In the rows, 128 means zero.
Each row has a class, written as a number after it.
[137 127  68  92 118 103  98 145 179 144 141 117 132 129 135 116 123 145
 113 103 175 122  55 158 204 104  91 145  98 112 171 115 101 127  84  96
  97 104 186 118 101 107 120 157 122 124 131 218 171 117 195 104]  2
[135  98 102 119 151 121 135 102 141 149 185 147 105 137 109 144 107 149
 159 122  95 121 117 163 161 130 115  97 144 142  94  82 104 136 113 155
  86 138 154 113 105 111 150 146 126 151 127 202 161 114 126 128]  4
[116 102 184 102 129 157  90  46 108 173  90 149 141 136 116 143 155 113
 178 108 101 133 182  98 104 138 157 103 192 169  53 133 186 126 149 221
  73 100 102 117 136 129 162 132 118 126 170 104  94 121 103 124]  3
[128  92 166 128 139 100  89  59 161 150 135 111 176 116 115 133 136 134
 145 100 160 135 109 141 139 117 137 143 147 128  88 139 127 127 138 180
  94 104 150  99 136 110 153 159 140 117 142 165 137 107 157 101]  6
[105  32 155 119 151  90  44  64 111 243  89 121 129 119 107 152 121  73
 107  91 124 147 120 154  81 166 169 159 145 104  85 177 141 134 220 210
 126 135 181 125 129  73 151 131 119 197  96  88 113 129 165 142]  0
[139 152 113 136 110 180 149 141 118  95 127 149 102 128 129 127 115 131
 151 135 101 127 153 113 153 128 116  80 148 146 135  99 159 131 110 109
 121 124 112  97 126 166 118 124 132 119 153 134 121 141  79 131]  4
[113 210 142  96  75 128 127 164  84  67  88 130 113  82 165 112 135 123
  73 131 109 113 153  89 158 101 131 117 107 136 202 147 131 115 109  66
 179 131  92 125 160 173 131 106 121  72 128  82  84 136 151 114]  5
[142 132 147 108 116 146 116  56 159 130 149 143 166 129 103 135 130 142
 171 104 103 124 167 114 180 113 117  82 178 182  80 100 157 131 105 170
  54  97 112  67 113 148 158 142 135 121 182 185 130 114  92  86]  4
[ 82 151 209 107 163  36 162  84  52 129 166 160 153 113  81 169 152 155
 103 192  32 117 177 110  56 185 174 122 154 147 101 136  83  97 117 176
 129 155 103 168 195 110 166 120 116  94  80  74  83  88 118 113]  1
[126 149 123 165 116 177 176 195 113 106  92 146 118 129 141 124 138 126
 130 145 146 138 159  98  87 142 120 130 130 142 168 131 149 120 114  75
 152 133 112 129 133 160  95 123 114  94 123  95 103 139  94 162]  2
[115 118 142 159 158 114 155 136  99 126 136 136 103 127 128 137 118 129
 127 166 119 122 112 148  80 148 149 140 127 104 128 125 122 125 139 135
 152 149 145 148 156 113 117 136 131 127  92 106 125 119 125 149]  6
[121 153 160  82 117 121  97  81 145 115 147 121 176 105 131 130 140 150
 132  98 127 120 144 108 184  96 104 127 141 156 108 132 109 122 103 142
  99 107 105  95 129 131 156 147 118  85 147 175 123 114 144  92]  5
[120 160 174  96 109  94 133  90 120 116 127 129 175 107  98 136 159 149
 110 136  97 121 146 102 129 136 139 117 145 143 137 146 114 107 114 135
 110 111 113 113 170 144 145 120 139  93 131 112 102 117 125  95]  1
[141 162 127 141 129 143 134 151 138 102 115 130 164 121 145 124 137 136
 118 115 133 121 124 121 137 126 113 141 106 125 161 135 115 125  98  82
 130 117 124 118 140 155 117 120 126 102 146 113 128 126 114 131]  9
[118  99 120  96 126  77  60 118 126 168 109 112 136 108 120 131 125  92
  71  97 137 131  84 151 146 130 149 154 103  93 143 171 104 126 158 133
 139 136 187 143 141 104 141 136 117 156 101 124 126 118 202 117]  0
[138 104 186 125 120  86  96  71 179 155 141 109 231 123  93 133 149 147
 134 106 163 122  98 107 146  99 118 157 141 145 119 155  93 110 116 146
  88 100 144 102 123 121 151 150 126 125 150 161 131 114 139  73]  8
[169 167  97 152 117 207 137 131 192  54 127 105 142 123 150 110 124 150
 162 106 178 138 109 113 208  81  79  98 131 152 118  94 164 140  84 111
  84  75 103  61 103 175  96 158 157  91 191 212 171 142 102  96]  6
[138 140  89  97 105  99  73 115 143 140 115 124 130 112 153 117 120 126
  96  92 129 113  79 156 200 110 133 134  94 117 159 128 120 136  95 122
 118 110 167 122 127 131 144 124 131 132 140 149 147 115 192 115]  9
[132 117 109 159 155 171 145 114 109 119 139 139  70 138 135 134 110 143
 176 153 108 122 139 155 114 142 131  98 154 131  79  86 167 145 120 173
 119 128 123 114 124 126 124 155 137 126 132 156 147 127 108 148]  6
[114 110 144 141 120 108 109 112  99 176  80 135 111 122 125 139 132 108
 126 137 107 122 143 119  81 147 157 117 153 141 128 145 159 121 141 164
 149 139 131 130 136 140 142 118 122 141 117  82  98 136 114 137]  8
[153 134  73 137 107 246 130 165 155 110  88 118 100 138 154 109 140 122
 177  96 168 154 123 121 175  95  87  98 137 132 128  99 185 142 124 107
  93  86 121  90  79 159 102 137 135 125 189 181 154 160 112 137]  3
[125  94 124 171 114 198 135 143  91 154  43 138  66 134 134 128 133 102
 150 138 110 165 172 107  58 164 153 106 155 121 107 143 212 131 187 161
 158 129 116 122 132 164 103  98 144 149 120  64 104 162  77 172]  1
[119 138 140 118 114 152  99  51 107 141 100 136  95 115 133 132 121 121
 157 126  87 114 177 132 138 139 153  74 184 167  71 103 219 145 118 218
  97 108 105  78 138 142 155 147 146 111 164 131 113 130 112 114]  6
[116 126 198 127 143 150 160 107 105 142 123 142 161 143 111 143 165 130
 164 148 113 130 164  93  65 139 141 130 161 149 110 145 135 114 149 144
 104 121  98 138 143 123 137 123 111 119 142  84  92 118  88 143]  3
[111 187 198  88 123 129 123  59 104 121 126 146 157 116  89 151 151 127
 136 128  59  99 203  91 135 141 133  84 177 193 101 131 168 124 110 179
  85 117  68 102 148 145 150 136 125 100 162  97  87 117  86  91]  0
[138 127 177 180 145 155 202 158 122  97 156 153 145 138 111 140 129 152
 153 152 122 134 162  98  81 138 118 121 142 146 129 121 101 115 137  96
 127 144 102 130 140 153 119 117 116 122 125 108 115 129  67 138]  4
[123  94 109  78 135  95  83  56 139 195 146 149 108 141 119 140 121 137
 152 107 101 115 121 155 157 137 128 113 159 162  68  95 159 138 100 210
  67 121 156 127 109 103 165 151 114 139 125 195 147 102 166 122]  2
[111 122 216  72  91  99  52  18 160 188  98 112 224  98 115 121 158 118
 126  78 140 131 159  86 145  90 136 161 158 155 100 185 143 109 152 180
  84  93 118  78 141 123 169 134 130 103 157 128  88 112 146  73]  5
[112 134 133 102  70 152  58  72 131 189  38 134 123 114 139 117 145  90
 134  86 132 138 186 105 151 134 145  97 172 174 120 142 245 135 128 184
  94  96 122  75 122 167 147 125 138 109 182 107  89 137 123 105]  2
[111  83 162 139 164  78 150 101  90 170 163 166 111 140 101 153 119 130
 138 153  76 121 143 147  66 165 168 122 145 132 100 124  95 119 157 163
 127 169 152 154 150 108 153 121 110 158  85 104 113 103 111 152]  4
[139 103 202 118 146  92 114  38 177 160 151 115 212 134  96 141 146 146
 158  91 148 140 125 117 125 112 117 148 131 140  86 151  99 120 141 146
  61  95 132 116 117 109 135 145 142 131 160 173 131  98 134  84]  7
[131  91 181 116 109  73  53  62 170 197  76 100 242 107 125 117 155 105
  96  71 169 139 100 126 124 121 147 193 106 105 153 203 107 116 159 126
 116 103 173 109 152 130 150 108 134 132 144  87 106 112 168 100]  9
[119 194 108  93 114  84 132 144  94  77 117 140  93 105 142 125 116 131
  72 139  89 108 117 126 167 135 150 106  96 122 186 125 101 121  94  72
 156 132 133 160 156 149 117 118 143  98 127 121 106 113 164 110]  7
[140  74 120 151 130 171 121 112 170 174 123 131 136 156 124 130 129 125
 177 102 173 149 121 143 121 122 101 143 141 144  86 114 164 137 135 158
  84 116 150 117  83 119 117 155 118 144 133 181 154 124 127 146]  2
[117  80  81 161 122 172 128 177  96 190  62 143  41 147 159 125 116  94
 140 137 139 148 137 143  63 161 141 131 127 106 138 133 192 140 162 135
 164 148 157 144 112 130 102 118 113 155  95  91 117 153 127 197]  2
[124 173 150 145 144 128 168 128  92  68 152 150 108 124 130 139 121 157
 130 171  87 100 141 122 129 138 137 100 147 147 126  98 127 122  89 132
 141 133  99 133 165 139 130 145 135  83 124 121 118 114 113 127]  6
[157 142  87  85 115 139 114  79 169 102 192 143 129 134 119 130 112 161
 166  92  92 111 119 137 252 100  87  62 156 175  84  65 137 139  67 152
  48 100 119  74 102 151 160 147 139 125 177 244 173 114 113  84]  4
[144 109 154 137 140 114 132 110 173 130 155 131 179 128 106 130 134 139
 137 107 148 142 101 116 153 111 105 132 122 132 133 134  87 113 130 104
  95 125 145 116 126 145 126 126 130 135 136 164 139 119 116 104]  4
[111  97 118 100 117  52  64 109 115 165 109 138 112 108 123 129 114  98
  65 108 118 130  87 156 155 134 174 133 104  91 165 153  94 114 145 126
 149 148 200 150 164 122 149 110 122 159  95 107 111 110 186 124]  4
[154 123  95 144 104 154  98 150 175 115 100  99 153 119 133 114 127 128
 122 103 186 138  77 125 182  88 103 135 108 123 162 135 125 127 106  93
 126 101 159 105  97 150 113 144 131 133 150 178 151 143 152 105]  8
[128 157 113 128 158  88 167 156 107 103 169 144 114 140 141 133 117 161
 104 150  97  96  89 160 118 136 127 146  92 117 160 109  66 131  91  97
 143 150 139 166 146 127 126 125 114 124  92 126 147 107 152 146]  9
[128 127 188 156 147 152 164  86 114 115 136 139 138 133 118 138 132 144
 176 155 108 122 178 110  82 141 136 107 181 159  78 117 170 128 127 177
 110 120  86  96 145 135 135 151 142 101 150 115 111 124  75 128]  6
[137 151 189 130 118 160 132  67 125 115 108 141 161 122 118 141 140 128
 170 109 103 140 202  85 125 134 122  96 166 178  79 123 180 128 125 152
  82  92  76  94 118 150 124 133 149  93 187 127  98 122  72 103]  7
[135 112 100 113 130 115 129 136 157 125 155 108 139 120 110 129 133 151
 120 122 148 142  78 152 167 123 107 138 107 105 138 122  86 126 127 116
 116 117 167 126 116 113 124 138 136 128 114 193 162 126 172 119]  1
[146 116 123 107 105  77  72 111 200 140 137  85 209 107 115 118 140 137
 102  83 196 124  45 134 208  84 102 157  97 113 162 153  76 116 100 106
  99  96 183 106 109 124 145 154 128 130 151 203 158 124 193  72]  8
[111 121 129 123  90 108  77 117  89 169  60 146  78 100 141 125 119  76
  80 120  93 136 146 123 119 151 180 104 125 123 159 151 164 124 175 141
 155 149 154 127 163 165 147  89 132 148 125  57  84 137 137 140]  4
[114 141 210 157 131 139 180 114  83 128 113 164 133 127 105 144 138 125
 146 158  71 127 211  87  50 161 151 101 173 167 126 131 154 112 150 137
 131 149  86 121 164 163 136 102 125 114 132  46  70 134  44 139]  4
[121 144 201 113 131  75 104  62 146 144 139 132 224 124 108 131 150 145
 116 108 126 113 116 117 128 121 142 168 123 144 134 161  90 113 111 133
 106 116 131 128 159 128 152 128 122 110 135 105 112  97 140  96]  9
[118 130 137 140 107 158  91 101  75 171  38 151  81 123 159 127 122  94
 130 113  82 127 181 119  92 159 172 108 154 154 109 136 220 146 149 181
 145 129 108 117 145 171 135  97 133 128 142  44  90 145  97 157]  9
[140 120 119 151 112 147  96 126 167 114 101  98 153 107 138 110 129 113
 119 100 185 148  88 136 166 107 120 139 115 109 148 145 142 128 137 108
 128 101 156  87 130 142 119 147 150 113 151 158 140 133 155 116]  6
[118  87 187 121 116 101  87  51 136 189 107 140 165 121 101 138 137 105
 133 101 108 140 154 113 113 136 158 121 160 146  98 155 144 118 165 178
 100 130 140 110 150 142 160 110 128 150 137 100  96 117 109 115]  4
[141 150 151 183 117 176 149 165 146  87  96 110 148 115 142 110 141 121
 127 131 172 150 119  94 122 113 109 132 120 115 161 149 148 124 141  78
 147 117 109  95 149 176  89 128 148  91 154 111 119 147  93 129]  6
[124 141 117 143 148 113 189 186 132  99 174 145 131 140 123 137 129 158
 128 156 143 119 104 132 110 137 103 153 105 128 155 106  73 115  91  83
 129 144 137 170 123 115 115 148 102 108  92 158 144 106 143 152]  2
[144 166  40 138  97 230 156 188  95  69  84 132  28 121 159 116 114 130
 145 145  98 145 156 132 155 143 104  55 139 134 138  81 200 146 100 112
 149 112  99  95 113 179  96 125 150 105 144 145 145 174  97 156]  1
[138 139  59 174 139 171 198 239 102  68 153 146  42 131 147 128  95 134
 116 156 122 132 112 155 127 138 107 102  90 101 181  85  94 136 117  49
 167 170 141 156 119 160  93 113 119 138  94 136 147 146 113 181]  4
[113 157 154 121 128 130 127  70  80 123 117 159  72 121 138 142 120 129
 144 155  55 101 178 118 124 154 161  68 179 176  82 100 198 136 107 209
 120 132  85 114 162 149 149 135 141 100 139  99 102 120  99 126]  6
[ 99 161 167 123 120 107 146 179  75 118 100 129 132  97 149 125 144 117
  77 156 128 126 145 103  77 129 137 165  96 102 196 177  88 111 155  65
 193 156 121 151 166 134 117 106 107  93  81  53  76 130 141 151]  5
[160 102 144 142 118 223 121 115 189 128 117 107 189 142 128 118 159 131
 190  81 198 163 117  99 166  82  79 136 145 140  99 126 151 128 140 119
  62  77 117  84  85 140 111 147 135 122 195 182 148 143 102 118]  3
[120  95 151 162 118 146 139 151 114 159  71 117 125 123 117 127 150 109
 120 137 143 164 137 113  47 153 139 151 121  93 142 173 143 115 192 120
 156 136 134 135 149 149 104  99 136 140 100  66 105 149 108 159]  1
[131 173 121 113  97 151 123 121  98 102  99 142  87 117 139 130 122 132
 130 148  83 104 171 102 146 126 143  74 161 181 127 107 185 135  81 160
 134 123  93 109 133 175 144 125 124 100 157 115 105 145 103 112]  8
[119  98 156 119 125  91 108  93 152 189 113 133 165 134 117 131 146 126
 131 107 154 133 111 118 113 132 128 154 135 138 129 150 129 117 136 145
 101 123 150 131 126 123 132 134 117 124 120 134 120 112 146 120]  2
[165 167  94 156  99 232 163 155 128  85  90 130  78 129 159 119 118 125
 175 111 112 145 181  98 156 123  84  64 137 163 107  92 210 152 115 105
 101  92  74  88  79 180  89 129 158 107 195 159 133 151  68 136]  7
[121 112 165 145 165  83 139 100 127 115 161 126 156 124 114 140 131 149
 127 140 134 118 104 140 108 134 144 146 134 116 113 133  84 117 126 143
 127 131 143 135 166 113 140 149 129 111 108 139 127 103 146 124]  6
[131 139 131 132 105 125 103 124 127 127  98 121 135 115 124 127 126 129
 116 123 129 115 125 117 146 125 132 116 142 146 147 134 143 121 105 131
 137 116 133 112 135 150 141 132 129 124 143 125 115 140 129 105]  8
[138 148 214 123 118 140 128  33 142 132 107 138 190 125 107 140 153 136
 172 100 101 136 202  76 121 124 121  96 176 189  72 132 174 125 126 162
  63  84  67  90 128 159 133 129 155  98 194 128  93 114  72  81]  7
[133 164 106 187 116 154 159 234 136  85 101  93 129 101 154 106 133 123
  89 147 200 134  70 116 109 114 106 154  63  54 214 163  94 123 141  24
 171 129 146 117 151 157  66 134 138  98 126 110 132 148 135 141]  6
[128 112 145  85 149  80 111 100 182 142 206 104 209 114 123 130 144 164
 124 101 176 126  65 144 182  76  79 180  95 106 135 145  27 116 111  96
  95 123 160 118 109  78 141 161 107 116 102 221 163  95 195  94]  5
[136 126  97 165 143 200 179 176 121 123 117 151  91 150 143 132 124 138
 175 146 136 134 166 122  90 151  96 110 147 154 107  94 171 139 109 121
 114 131 108 123 102 153 101 140 112 109 127 147 136 144  83 169]  2
[134 174 187 133 114 167 126  61 132  89 110 133 169 114 121 131 151 145
 173 118 117 115 200  87 157 127 124  75 188 188  78 114 199 131 102 180
  81  86  66  54 146 173 137 154 149  61 203 134 101 126  62  91]  6
[142 145  80 122 101 194 136 147 149 105 110 112 104 120 128 116 131 136
 142 127 131 144 127 131 164 127  95  97 130 124 141 112 163 135 115 115
 115 103 126  86 110 149 107 134 150 118 151 168 150 157 119 125]  1
[117 128 162 123 133  72 101  96 151 122 140 112 182 104 121 124 135 133
  93 126 157 127  86 133 145 118 148 155 121 110 147 155  89 114 122 126
 130 121 158 116 170 122 145 144 137 104 125 136 124 107 174  97]  6
[133 170 169 119 130 112 160 104 138  94 144 131 177 119 114 135 142 151
 137 124 119 124 150 110 133 124 111 116 126 151 133 127 102 120 102  95
  95 102 102 115 123 136 120 141 143  90 158 149 119 107 116  93]  7
[135 137 143 182 143 168 177 162 122  88 122 123 133 129 135 126 127 134
 143 158 149 134 128 124  87 132 123 135 128 116 137 127 139 127 136  99
 146 127 120 112 141 144  98 139 135 103 125 116 126 135  95 146]  6
[113 141 126 110 155 100 138 154  97 113 149 138 109 121 119 144 117 118
  88 148 101 108 120 141 116 145 137 132 113 116 142 134 100 126 121 119
 140 157 139 159 148 116 126 136 110 135  90 111 126 125 151 130]  0
[113 186 166 110 140  77 155 164  94  85 146 134 174 105 105 138 146 121
  63 153  99 104 110 105 120 140 124 143  99 121 197 160  67 100 117  50
 156 155 121 155 171 136 116 125 120  99  93  77  97 113 140 117]  0
[137 130  59 118 132 136 105 134 113 150 109 144  59 133 167 129 105 125
 131 111  91 114 101 167 156 136 128 101 107 126 122  95 152 153 100 146
 127 133 144 136 108 143 130 118 126 147 125 146 163 127 150 154]  9
[141  81 131  86 123  93  39  37 183 210 119 111 190 126 128 123 132 126
 136  65 146 126  82 156 176 105 129 156 125 121 101 147 131 138 124 177
  71  95 181  91 107 101 158 137 131 151 155 174 157 108 179  96]  9
[122  59  88 130 103 127  58 127 148 223  60 113  99 130 147 114 127  77
 110  93 180 155  87 162 114 132 141 162 108  87 150 161 170 135 174 142
 132 127 206 126 112 113 119 126 120 169 109 126 129 136 187 160]  2
[111 117 164 170 216 101 226 182  75 106 197 161 111 153  96 164 130 149
 129 187  88 119 146 143  14 176 117 155 116 114 116 120  44 114 148 107
 157 193 111 200 137  97 109 144  96 141  48  90 126 105  98 178]  0
[149  95 124  88 102 163  72  42 193 169 124 113 164 124 108 131 147 142
 185  74 140 154 133 120 198 105  94  96 171 157  50 109 187 137 121 209
  37  71 126  53  87 135 148 147 157 122 187 220 165 132 121  84]  1
[140  98 183 124 115  99  66  60 174 190  86 105 236 120 128 122 156 112
 123  68 164 144 107 109 127 107 130 175 120 128 124 183 130 120 150 137
  86  99 142  92 134 144 142 117 138 132 159 112 122 113 136  96]  9
[111 154  95 126 131 143 169 178  75 117 123 169  40 142 152 140 115 136
 129 166  87 110 153 134 102 163 129  99 134 147 142  90 157 136  94 131
 151 156 116 165 128 140 120 130 106 110  97 111 118 126 124 170]  2
[153 156  65  97  88 224  95 126 163  91 115 113  89 116 175 112 111 144
 163  77 153 128 138 134 237  70  68  86 134 155 106  85 178 153  87 134
  98  88 107  72  69 154 123 158 133 108 173 224 165 147 142 113]  5
[115 177 136 129 136 137 152 163  91  82 127 141 115 112 121 139 129 122
  96 146  95 112 155 117 122 149 132 111 131 137 158 129 119 122 117 101
 155 148 110 138 157 148 124 134 120 110 119  91 102 132 125 132]  0
[ 97 161 209 107 136 117 163 102  74 126 133 154 149 116 132 147 146 140
 137 161  82 110 199  85  76 137 133 126 160 168 114 142 127 115 130 146
 139 149  68 132 151 130 141 124 107  82 102  75  75 114  92 133]  5
[118  65 127 154 182  67 159 139  93 168 164 148  71 149 123 153 104 138
 132 142 116 134  84 184  63 154 149 157  93  82 112 120  61 130 165 123
 154 167 174 210 120  76 113 129 126 175  60 138 145  98 168 169]  7
[143 124 179 143 109 183 134  97 170 139  98 129 202 137 118 130 156 138
 185 101 168 148 182  73 125 124  96 126 176 188  89 130 183 125 121 149
  68  86  88  69 104 155 124 145 124  86 185 152 116 132  67 112]  2
[138 126  99 156 150 103 138 176 149 102 155 110 122 118 142 119 119 145
  99 139 172 128  43 152 151 116 110 152  80  74 166 130  63 123 122  72
 153 138 167 136 146 128 106 143 134 118 106 170 163 123 172 137]  6
[145 169 118 129 123 117 136 155 152  89 144 122 170 124 143 119 132 149
 103 118 144 114  76 132 168 103 107 152  83 116 181 131  80 127  87  66
 128 114 139 130 136 144 116 126 125 111 135 143 148 113 156 119]  9
[137 133  89  84 108 128  62  69 133 159 110 137 107 123 153 126 114 120
 133  85  90 110 122 154 196 118 135 102 133 152  97 100 181 153  95 187
  87 103 142 100 109 139 157 130 139 133 164 159 147 119 156 115]  9
[123 133  94 150 151 129 158 170  86 140 119 148  75 138 153 133 115 126
 122 146  88 113 120 155  85 155 136 129 105 112 147 114 127 142 125 113
 153 154 134 152 132 139 116 106 120 139  98  93 132 127 121 176]  9
[136  95  89 139 160 123 137 122 124 144 171 141  82 150 122 150 104 154
 157 149 102 107 102 162 133 131 123 107 142 146  81  83 113 139  92 178
 114 143 147 151  97 106 144 155 109 156 100 192 165 117 142 144]  8
[141  90 119 102  87 161  74  75 171 159  84 103 131 119 123 120 136 122
 146  81 151 159 129 132 171 112 126 111 153 132 101 134 189 136 146 186
  93  82 147  77 106 137 142 130 156 143 167 167 144 146 152 101]  1
[131  99 112 154 139 123 116 147 105 176  85 137  91 142 158 128 122 108
 115 117 116 133 109 155  83 144 140 143  98  99 135 139 140 142 154 132
 150 147 154 150 131 140 112 101 120 156 103  85 134 132 132 174]  9
